Below is a small trained network, with its code and all its weights. Each question gives an input and a class and asks what happens when units are switched off, that is, made to give their printed mean instead of their output.

import numpy as np


def w(rows, s, z=0):
    codes = np.array(rows[::2]) - 128.0
    scale = np.full(codes.shape[1], s)
    scale[-1] = z or s
    return codes * scale


def f(y):
    return y / 2 * (1 + np.tanh(0.7978845608 * (y + 0.044715 * y**3)))


def log_softmax(a):
    a = a - a.max(-1, keepdims=True)
    return a - np.log(np.exp(a).sum(-1, keepdims=True))


def net(x, mask):
    res = np.array(x, float).reshape(1, 7) / 4 @ E
    y = f(res @ A[0][:, :-1].T + A[0][:, -1])
    res = res + np.where(mask, y, B[0][:, -1]) @ B[0][:, :-1]
    return log_softmax(res[-1] @ U[:, :-1].T + U[:, -1])


A, B = {}, {}
E = w([
[170,160,222],'x0',
[127,126,128],'x1',
[81,28,181],'x2',
[127,128,129],'x3',
[129,127,129],'x4',
[127,125,130],'x5',
[254,63,101],'x6',
],0.0073)
A[0] = w([
[120,86,88,91],'neuron 0',
[128,19,168,155],'neuron 1',
[142,183,131,80],'neuron 2',
[78,54,167,56],'neuron 3',
[84,106,52,76],'neuron 4',
[82,132,150,67],'neuron 5',
[178,91,111,78],'neuron 6',
[87,214,110,144],'neuron 7',
[4,167,143,52],'neuron 8',
[169,156,189,134],'neuron 9',
[107,76,162,102],'neuron 10',
[106,94,74,156],'neuron 11',
[181,128,205,80],'neuron 12',
[53,49,167,167],'neuron 13',
[49,227,133,97],'neuron 14',
[143,143,245,105],'neuron 15',
[98,70,152,152],'neuron 16',
[127,61,127,232],'neuron 17',
[154,161,162,102],'neuron 18',
[144,189,80,157],'neuron 19',
[201,89,122,71],'neuron 20',
[194,109,106,62],'neuron 21',
[172,94,117,95],'neuron 22',
[182,60,82,144],'neuron 23',
[165,177,206,86],'neuron 24',
[75,80,11,68],'neuron 25',
[41,112,148,163],'neuron 26',
[115,85,181,100],'neuron 27',
[179,73,77,101],'neuron 28',
[114,87,56,72],'neuron 29',
[152,144,185,254],'neuron 30',
],0.013,0.0077)
B[0] = w([
[94,91,115,131],'neuron 0',
[161,160,67,218],'neuron 1',
[162,3,100,135],'neuron 2',
[184,60,119,160],'neuron 3',
[82,52,95,152],'neuron 4',
[178,38,161,132],'neuron 5',
[122,71,227,147],'neuron 6',
[173,121,149,205],'neuron 7',
[141,78,201,201],'neuron 8',
[102,133,101,177],'neuron 9',
[163,88,82,152],'neuron 10',
[79,152,128,165],'neuron 11',
[66,78,145,167],'neuron 12',
[195,157,102,223],'neuron 13',
[170,84,187,216],'neuron 14',
[31,42,48,202],'neuron 15',
[187,146,77,177],'neuron 16',
[143,235,141,222],'neuron 17',
[80,58,67,139],'neuron 18',
[212,117,70,193],'neuron 19',
[114,99,193,163],'neuron 20',
[145,69,175,149],'neuron 21',
[111,95,227,146],'neuron 22',
[113,160,199,196],'neuron 23',
[81,64,91,169],'neuron 24',
[53,80,114,179],'neuron 25',
[157,180,173,206],'neuron 26',
[147,104,107,157],'neuron 27',
[132,121,156,170],'neuron 28',
[57,66,123,142],'neuron 29',
[88,193,103,254],'neuron 30',
],0.0066,0.0079)
U = w([
[163,74,247,20],'0',
[2,23,20,65],'1',
[154,171,102,255],'2',
[147,174,102,220],'3',
[149,170,105,211],'4',
[252,106,34,2],'5',
],0.0095,0.0046)

Each question gives the input, the list of numbers given to net, and the class t.
The units are the neurons (one row each of A and B). Each row of codes is followed by its name. A weight is (code - 128) times the scale printed after its matrix; where a second scale follows, it is the last column's (A, B and U).
mask holds one flag per neuron, in row order. A switched-off neuron (its flag False) gives its mean, the last column of its row in B, instead of its output. The means were averaged over made-up inputs and are rounded, as every weight is.
A unit's drop is (log p(t) with every unit on - log p(t) with that unit switched off) / (log p(t) with every unit on - log p(t) with every unit switched off).
The circuit of an input: a set's keep is (log p(t) with only the set's units on - log p(t) with every unit switched off) / (log p(t) with every unit on - log p(t) with every unit switched off). Starting from the 12 units with the biggest drops (on a tie, the unit counted first), units are removed one at a time, each time the one whose removal leaves the highest keep (on an exact tie, the one counted first), for as long as the keep stays at least 0.8.
circuit, biggest first: the units of the circuit, biggest drop first
unit that matters most: the unit with the biggest drop
top k neurons: the k neurons with the biggest drops, biggest first
drop when u is switched off: that unit's drop, to one decimal
input [-5,-7,6,6,0,-7,2], class 3: unit that matters most : neuron 17
input [-7,3,-2,-7,3,5,7], class 0: circuit, biggest first : [neuron 23; neuron 6; neuron 22]
input [-7,-5,-4,-6,6,-8,4], class 1: circuit, biggest first : [neuron 25; neuron 29]
input [4,-4,-2,-3,-4,2,-6], class 0: circuit, biggest first : [neuron 14; neuron 8]
input [-1,-3,-3,2,-2,7,4], class 0: circuit, biggest first : [neuron 1; neuron 13]
input [4,-4,1,-2,-4,7,-2], class 1: circuit, biggest first : [neuron 15; neuron 23]
input [-8,-3,-7,-2,-5,6,4], class 1: circuit, biggest first : [neuron 25; neuron 29]
input [3,0,-7,-6,1,-1,-5], class 5: circuit, biggest first : [neuron 19; neuron 2; neuron 7]
input [-4,-1,6,-1,-6,-7,-1], class 4: circuit, biggest first : [neuron 17; neuron 15]
input [3,-1,-5,0,6,3,-6], class 0: circuit, biggest first : [neuron 14; neuron 8]
input [6,4,4,0,-1,-4,-3], class 1: top 2 neurons : [neuron 15; neuron 24]
input [-5,8,4,0,-3,-7,-1], class 3: circuit, biggest first : [neuron 15; neuron 17]
input [-6,3,7,0,-2,-6,0], class 5: circuit, biggest first : [neuron 13; neuron 16]
input [-7,-4,3,-7,3,7,-8], class 0: unit that matters most : neuron 8
input [-5,8,5,2,-3,7,-5], class 3: top 2 neurons : [neuron 26; neuron 13]
input [-6,-3,-8,-6,-6,-6,-5], class 5: circuit, biggest first : [neuron 19; neuron 7]
input [-4,-2,7,-1,-3,2,-4], class 5: top 3 neurons : [neuron 13; neuron 3; neuron 16]
input [-4,-3,7,1,-1,-3,8], class 0: top 2 neurons : [neuron 23; neuron 6]
input [8,5,7,-7,-4,-3,6], class 1: top 2 neurons : [neuron 15; neuron 12]
input [-8,-7,-1,0,7,0,5], class 1: top 2 neurons : [neuron 25; neuron 29]
input [6,6,8,5,1,-2,4], class 5: unit that matters most : neuron 1
input [-7,-4,1,6,6,-7,5], class 1: drop when neuron 15 is switched off : -0.2
input [-3,-6,-4,-2,4,-2,-8], class 0: drop when neuron 20 is switched off : 0.0
input [-2,-5,-8,-6,6,1,-3], class 5: drop when neuron 19 is switched off : 0.4
